Where the symbols take the items:
z52 $ z910
z52 + z153
z52 * z229
z875 $ z112
z875 + z232
z875 * z887
z776 $ z326
z776 + z407
z776 * z43
z194 $ z148
z194 + z757
z194 * z339
z339 $ z286
z339 + z686
z339 * z120
z822 $ z388
z822 + z875
z822 * z686
z388 $ z194
z388 + z112
z388 * z221
z815 $ z865
z815 + z48
z815 * z614
z628 $ z299
z628 + z968
z628 * z129
z344 $ z857
z344 + z250
z344 * z344
z614 $ z968
z614 + z403
z614 * z114
z69 $ z396
z69 + z628
z69 * z739
z168 $ z875
z168 + z221
z168 * z822
z207 $ z112
z207 + z69
z207 * z396
z970 $ z686
z970 + z231
z970 * z724
z968 $ z129
z968 + z768
z968 * z155
z416 $ z202
z416 + z396
z416 * z299
z908 $ z484
z908 + z303
z908 * z181
z189 $ z845
z189 + z148
z189 * z503
z129 $ z706
z129 + z155
z129 * z776
z43 $ z48
z43 + z706
z43 * z286
z743 $ z921
z743 + z887
z743 * z845
z221 $ z232
z221 + z597
z221 * z207
z746 $ z387
z746 + z913
z746 * z822
z921 $ z981
z921 + z727
z921 * z148
z387 $ z197
z387 + z484
z387 * z344
z155 $ z776
z155 + z126
z155 * z559
z299 $ z326
z299 + z456
z299 * z110
z286 $ z52
z286 + z407
z286 * z153
z202 $ z69
z202 + z299
z202 * z326
z112 $ z221
z112 + z887
z112 * z597
z484 $ z344
z484 + z181
z484 * z339
z768 $ z46
z768 + z857
z768 * z358
z46 $ z344
z46 + z358
z46 * z250
z326 $ z739
z326 + z110
z326 * z338
z913 $ z11
z913 + z743
z913 * z802
z338 $ z815
z338 + z628
z338 * z820
z407 $ z910
z407 + z191
z407 * z857
z865 $ z628
z865 + z614
z865 * z968
z739 $ z456
z739 + z614
z739 * z875
z706 $ z706
z706 + z776
z706 * z191
z303 $ z181
z303 + z800
z303 * z970
z120 $ z231
z120 + z746
z120 * z981
z403 $ z931
z403 + z931
z403 * z800
z231 $ z724
z231 + z181
z231 * z197
z197 $ z913
z197 + z189
z197 * z743
z250 $ z387
z250 + z339
z250 * z484
z597 $ z207
z597 + z202
z597 * z69
z114 $ z155
z114 + z191
z114 * z126
z110 $ z338
z110 + z865
z110 * z628
z126 $ z559
z126 + z48
z126 * z286
z396 $ z299
z396 + z739
z396 * z456
z232 $ z887
z232 + z207
z232 * z416
z757 $ z197
z757 + z148
z757 * z456
z559 $ z687
z559 + z153
z559 * z52
z181 $ z339
z181 + z970
z181 * z686
z11 $ z577
z11 + z802
z11 * z921
z167 $ z822
z167 + z168
z167 * z875
z887 $ z597
z887 + z757
z887 * z202
z686 $ z358
z686 + z724
z686 * z181
z687 $ z743
z687 + z857
z687 * z727
z577 $ z339
z577 + z921
z577 * z189
z503 $ z148
z503 + z167
z503 * z822
z910 $ z407
z910 + z153
z910 * z403
z931 $ z768
z931 + z344
z931 * z339
z48 $ z286
z48 + z910
z48 * z153
z802 $ z921
z802 + z845
z802 * z194
z456 $ z110
z456 + z815
z456 * z865
z825 $ z908
z825 + z727
z825 * z303
z727 $ z303
z727 + z344
z727 * z800
z820 $ z614
z820 + z968
z820 * z706
z153 $ z825
z153 + z931
z153 * z155
z857 $ z358
z857 + z687
z857 * z344
z845 $ z194
z845 + z232
z845 * z757
z800 $ z970
z800 + z189
z800 * z231
z148 $ z503
z148 + z981
z148 * z387
z981 $ z167
z981 + z388
z981 * z168
z358 $ z250
z358 + z825
z358 * z908
z724 $ z403
z724 + z197
z724 * z913
z191 $ z126
z191 + z43
z191 * z48
z229 $ z403
z229 + z768
z229 * z46

The rows follow the links: the fewer symbols apart two items are, the more alike their rows tend to be.

Rows of some items; one shown again gets a slightly different row:
z344
126 277 -470 65 578 -786 -307 -94 508 -110 39 227 -118 437 382 154 -501 570 -124 -735 -680 -124 164 596 -160 -281 301 -52 557 513 -484 -227 -64 9 658 -35 -416 374 -658 358 -319 -24 -260 53 214 31 424 601 326
z597
559 -296 -421 26 -41 -140 49 40 -771 72 54 553 44 -530 32 -117 -177 -890 151 -27 154 18 -32 -882 -649 -124 -422 -7 21 96 860 -251 78 29 -1 31 -795 -432 -159 -100 58 38 -251 9 414 -26 -722 -936 80
z48
208 -141 377 -84 -149 968 582 -42 571 -4 7 60 -63 -280 -453 -367 618 631 107 205 151 129 -364 643 -365 347 -240 -1 -646 -607 -628 225 -54 19 -192 45 -159 -306 797 -648 79 -50 254 -19 90 -11 -339 642 -446
z194
-185 -90 -62 -11 408 901 -589 51 -445 58 -62 -355 52 -147 -512 417 -474 -471 11 -528 -444 180 384 -477 613 -256 -101 -26 -658 -566 415 -70 40 120 469 96 498 -118 765 663 -255 26 -50 54 -269 -18 -211 -464 -483
z303
175 -185 -170 27 -604 -895 -446 28 401 4 32 -23 12 -341 398 257 -395 463 117 839 793 -81 278 502 207 -247 -297 -14 570 587 -427 -98 22 36 -713 -58 11 -410 -712 510 412 -18 -72 26 4 10 -515 468 385
z110
-424 104 457 37 93 -981 705 -22 -340 -42 46 -427 30 160 530 -412 637 -453 -139 -120 -140 -100 -402 -451 191 397 230 -32 635 646 389 213 6 29 77 -25 733 227 -829 -746 -49 42 231 -6 -330 70 352 -484 480
z820
-592 504 -632 79 -135 -245 897 21 109 -15 39 -473 22 837 108 -555 219 59 -271 85 70 -100 -471 48 211 88 593 5 190 127 -66 -335 -12 -25 -118 -77 746 776 -230 -864 53 -30 -318 -57 -366 16 918 54 95
z387
-208 378 -653 -17 394 -351 -721 35 255 -19 0 -142 -22 717 238 457 -769 337 -230 -534 -492 -58 417 315 365 -523 506 -10 279 333 -341 -337 -41 -25 493 -14 93 635 -298 847 -251 14 -386 -33 -70 -56 721 349 197
z286
280 -190 427 -12 -87 915 398 18 600 50 -8 244 28 -360 -435 -254 523 701 129 125 32 54 -218 710 -407 271 -294 -53 -606 -650 -660 150 -3 13 -71 -24 -375 -316 790 -449 70 21 259 68 118 60 -417 720 -415
z388
165 330 -38 -15 -188 793 -331 -40 -684 36 8 369 -12 519 -399 210 -229 -761 -201 167 191 96 217 -842 -235 -151 448 -8 -543 -506 737 28 25 -69 -103 -15 -494 483 671 391 120 22 62 20 315 -35 613 -788 -374
z913
-267 -396 -149 -38 308 520 -634 -23 -58 27 -6 -591 -48 -695 -263 398 -459 -142 264 -335 -276 107 412 -108 940 -273 -433 26 -371 -383 102 -75 -9 5 243 50 916 -684 421 670 -154 13 -15 13 -456 -33 -786 -117 -265
z968
-527 472 -226 -46 107 -520 747 56 178 29 5 -418 27 839 236 -484 476 169 -260 -105 -150 -65 -491 149 58 264 673 48 375 326 -177 -71 17 -16 120 -31 604 783 -367 -898 -82 -8 -132 -26 -306 45 961 202 231
z168
-64 550 333 -10 -263 630 -247 -26 -542 30 4 328 37 906 -328 100 -80 -579 -314 325 299 34 126 -549 -249 -14 694 56 -397 -423 537 182 -8 9 -283 -40 -451 774 533 243 145 -20 172 48 265 -6 1034 -634 -261
z686
0 26 39 -60 -765 -731 -656 29 342 13 12 7 34 119 376 352 -387 336 46 1044 943 -19 363 329 232 -197 40 -11 519 543 -353 36 38 -13 -887 19 3 66 -596 648 504 49 24 -20 -21 4 102 401 382
z825
287 -226 -197 8 -311 -970 -408 -29 687 -61 61 237 -44 -365 502 185 -353 807 103 346 349 -171 242 707 -48 -208 -228 18 601 637 -632 -130 -15 24 -241 -70 -326 -296 -787 410 137 -10 -107 75 176 35 -405 790 380
z456
-258 6 671 -69 103 -862 590 -13 -547 47 13 -358 -13 34 435 -384 667 -603 18 -198 -169 -32 -327 -582 80 405 -13 -59 580 583 578 349 -3 40 166 60 503 9 -780 -631 -55 24 374 80 -291 -97 115 -657 402
z687
331 -290 -374 -27 716 -138 -176 39 630 -28 -7 217 -28 -456 120 199 -344 636 142 -990 -848 -8 130 671 -196 -190 -337 -9 82 109 -642 -197 -21 81 864 -29 -379 -485 -108 312 -420 7 -160 24 231 -2 -535 719 93
z416
335 -332 -18 -20 62 -650 354 0 -788 36 -78 180 -23 -675 322 -240 211 -881 250 -107 -57 30 -232 -819 -323 122 -510 -19 502 465 743 -25 -24 -51 107 45 -312 -653 -550 -341 -11 8 -42 -32 212 -31 -764 -858 367
z724
-142 -342 539 36 -593 -362 -682 29 218 10 33 -321 27 -642 174 407 -139 255 185 845 766 -70 434 296 665 -62 -438 -17 243 231 -280 243 -73 17 -630 -71 596 -616 -268 650 333 -19 272 22 -301 25 -673 290 187
z577
-315 -254 -168 -13 434 705 -662 -59 21 -4 26 -595 -8 -475 -418 453 -524 -113 38 -508 -458 73 412 -39 856 -299 -353 -3 -525 -450 -11 -99 26 56 493 34 851 -378 588 750 -239 47 -83 41 -498 -59 -477 -71 -302

Each walk starts at a row. The symbols on each line, taken left to right, move it on to the next item.
Answer with the item's row; about right is enough.
start 119 -33 -525 28 -444 -1015 -429 -53 434 -35 16 130 -17 -55 485 295 -624 530 32 580 452 -108 177 531 58 -367 -104 3 757 680 -475 -280 10 39 -479 1 -196 -79 -891 473 211 1 -271 8 110 -79 -145 597 475
$ $ $ * $ -> 268 66 -420 23 645 -558 -173 47 633 61 -36 438 -20 215 278 122 -414 689 -34 -886 -836 -26 49 673 -384 -199 161 14 419 373 -629 -297 12 -71 742 35 -600 222 -470 128 -442 41 -291 -50 292 -16 102 738 306
+ $ * + -> 447 -307 -249 -22 57 189 -30 -2 -885 -21 -22 408 7 -539 -110 18 -126 -985 178 24 -15 51 26 -994 -508 -140 -383 -61 -130 -96 902 -164 -35 -44 53 33 -640 -448 173 80 -40 3 -150 -58 382 -13 -585 -1045 -118
start -247 -265 141 26 433 518 -402 -86 -638 2 3 -481 -56 -390 -278 325 -273 -778 168 -542 -499 -29 273 -716 625 -116 -353 27 -397 -342 691 68 -20 -13 516 17 668 -381 446 485 -300 -15 31 -17 -341 -6 -521 -810 -239
$ $ $ * $ -> -196 529 304 -33 -87 868 -484 20 -356 -10 4 8 -22 889 -390 291 -129 -444 -245 122 101 63 297 -401 203 -96 618 12 -572 -597 451 172 21 -53 -90 -7 -25 821 652 504 93 -56 193 -32 19 5 1081 -522 -330
$ + + + * + -> -384 277 19 -24 14 -961 792 -4 -352 47 -2 -398 -24 406 520 -493 501 -371 -222 -38 -80 -124 -453 -428 84 295 284 18 617 636 340 -29 28 50 53 -84 607 399 -704 -853 -40 -23 -73 26 -350 38 435 -361 441
start 31 -10 440 14 -6 -843 566 -3 -781 3 107 -46 4 -14 428 -351 643 -836 70 28 14 -148 -342 -777 -167 388 -34 11 648 537 764 235 6 -52 -1 -93 34 -29 -629 -583 9 19 263 -64 23 50 45 -910 359
+ + + * * + -> -404 449 23 -44 -43 554 -917 -46 -166 13 -39 -305 13 761 -287 572 -563 -177 -342 123 105 93 556 -165 605 -312 548 -12 -358 -437 171 61 20 43 -85 32 383 705 390 887 -15 -10 52 65 -234 -19 912 -170 -182
$ * * + * * -> -91 53 -163 -38 -227 -378 -940 53 714 76 -2 -13 119 199 219 591 -657 778 -94 246 211 -22 538 706 446 -432 131 19 277 254 -737 -121 5 -44 -216 28 101 168 -340 999 85 21 -136 16 -92 -20 192 818 163
start -2 -402 -242 64 439 674 -432 -30 -409 -10 14 -366 -23 -631 -360 316 -410 -440 212 -650 -516 26 277 -472 483 -218 -473 -38 -488 -511 466 -64 -24 5 455 -68 539 -596 574 476 -282 -54 -102 -10 -251 52 -739 -502 -302
$ + + $ -> -358 556 479 -11 -41 793 -422 -33 -341 -27 -52 -137 3 896 -410 317 -41 -348 -308 26 -42 80 263 -341 354 -31 679 -23 -558 -524 373 263 -16 12 -57 9 165 773 613 561 10 -4 223 10 -85 22 1042 -389 -354
$ $ * + + + -> 562 -323 -345 -6 -35 -165 125 -8 -805 17 -50 469 1 -559 147 -157 -98 -933 201 54 146 0 -75 -926 -583 -55 -436 -18 93 130 817 -234 -47 -38 -47 -2 -776 -446 -84 -174 -10 82 -161 -15 418 -44 -694 -915 63
start -247 32 34 13 35 -891 849 93 -586 15 -31 -183 65 -27 501 -495 530 -613 -20 -69 2 -130 -495 -628 -29 287 -6 73 662 697 557 -27 102 18 14 -2 512 -22 -729 -900 7 46 -25 20 -190 37 -1 -621 481
* + + + * -> 149 195 -412 24 170 -1049 -365 74 603 15 -52 305 -13 342 562 190 -482 552 -90 -330 -220 -110 215 591 -158 -222 235 4 768 786 -563 -261 38 -74 294 -31 -483 301 -859 405 -144 -16 -214 -88 245 35 346 629 475
$ $ * + -> 54 362 -566 -39 351 -823 -396 -30 455 -35 21 231 -82 548 409 276 -642 466 -153 -501 -517 -74 259 530 -65 -325 436 -35 624 518 -498 -385 -19 -34 459 4 -411 522 -677 516 -242 -18 -314 -36 199 71 601 493 324
start -126 550 378 4 -216 626 -298 -3 -369 -2 34 217 29 1002 -359 134 40 -486 -389 206 193 68 193 -470 -86 -31 777 -22 -435 -400 462 247 -4 72 -229 8 -229 930 537 303 145 -9 256 7 147 28 1236 -473 -350
* $ $ * $ $ -> 442 -1 -250 28 -159 334 -98 -6 -837 -4 -28 597 4 -75 -189 15 -157 -940 29 214 188 -16 30 -984 -590 -130 -92 -10 -185 -221 842 -209 36 -42 -113 -31 -945 -55 300 47 86 55 -170 8 589 2 -95 -991 -143
$ + + -> 350 -369 -128 27 10 -642 477 -54 -771 15 3 141 -53 -530 316 -324 221 -871 119 1 -3 -105 -247 -822 -409 109 -366 -6 396 417 829 -96 -33 59 -42 -13 -312 -427 -580 -416 27 2 -94 45 190 26 -654 -889 350
start -413 -51 341 -18 88 795 -807 -12 -219 -4 -31 -629 -22 -140 -375 533 -332 -335 67 -231 -249 81 468 -209 934 -215 -34 10 -539 -517 142 150 52 -24 129 13 919 -53 709 860 -156 -7 106 -19 -478 5 -65 -283 -399
$ $ $ -> -411 374 262 -36 263 884 -574 45 -274 -42 -55 -323 35 547 -485 388 -293 -322 -219 -319 -274 162 311 -356 581 -169 485 23 -652 -582 299 149 29 -61 264 103 455 509 749 675 -188 6 74 -13 -234 -62 754 -454 -350
$ + * * + $ -> -256 -387 -6 -56 78 262 -807 -14 -50 -89 -53 -604 -19 -684 -145 554 -553 -81 225 11 -23 52 501 -65 1012 -284 -495 -19 -148 -231 52 -52 -23 -17 9 35 954 -628 210 887 -76 -56 7 1 -510 -20 -766 -49 -142
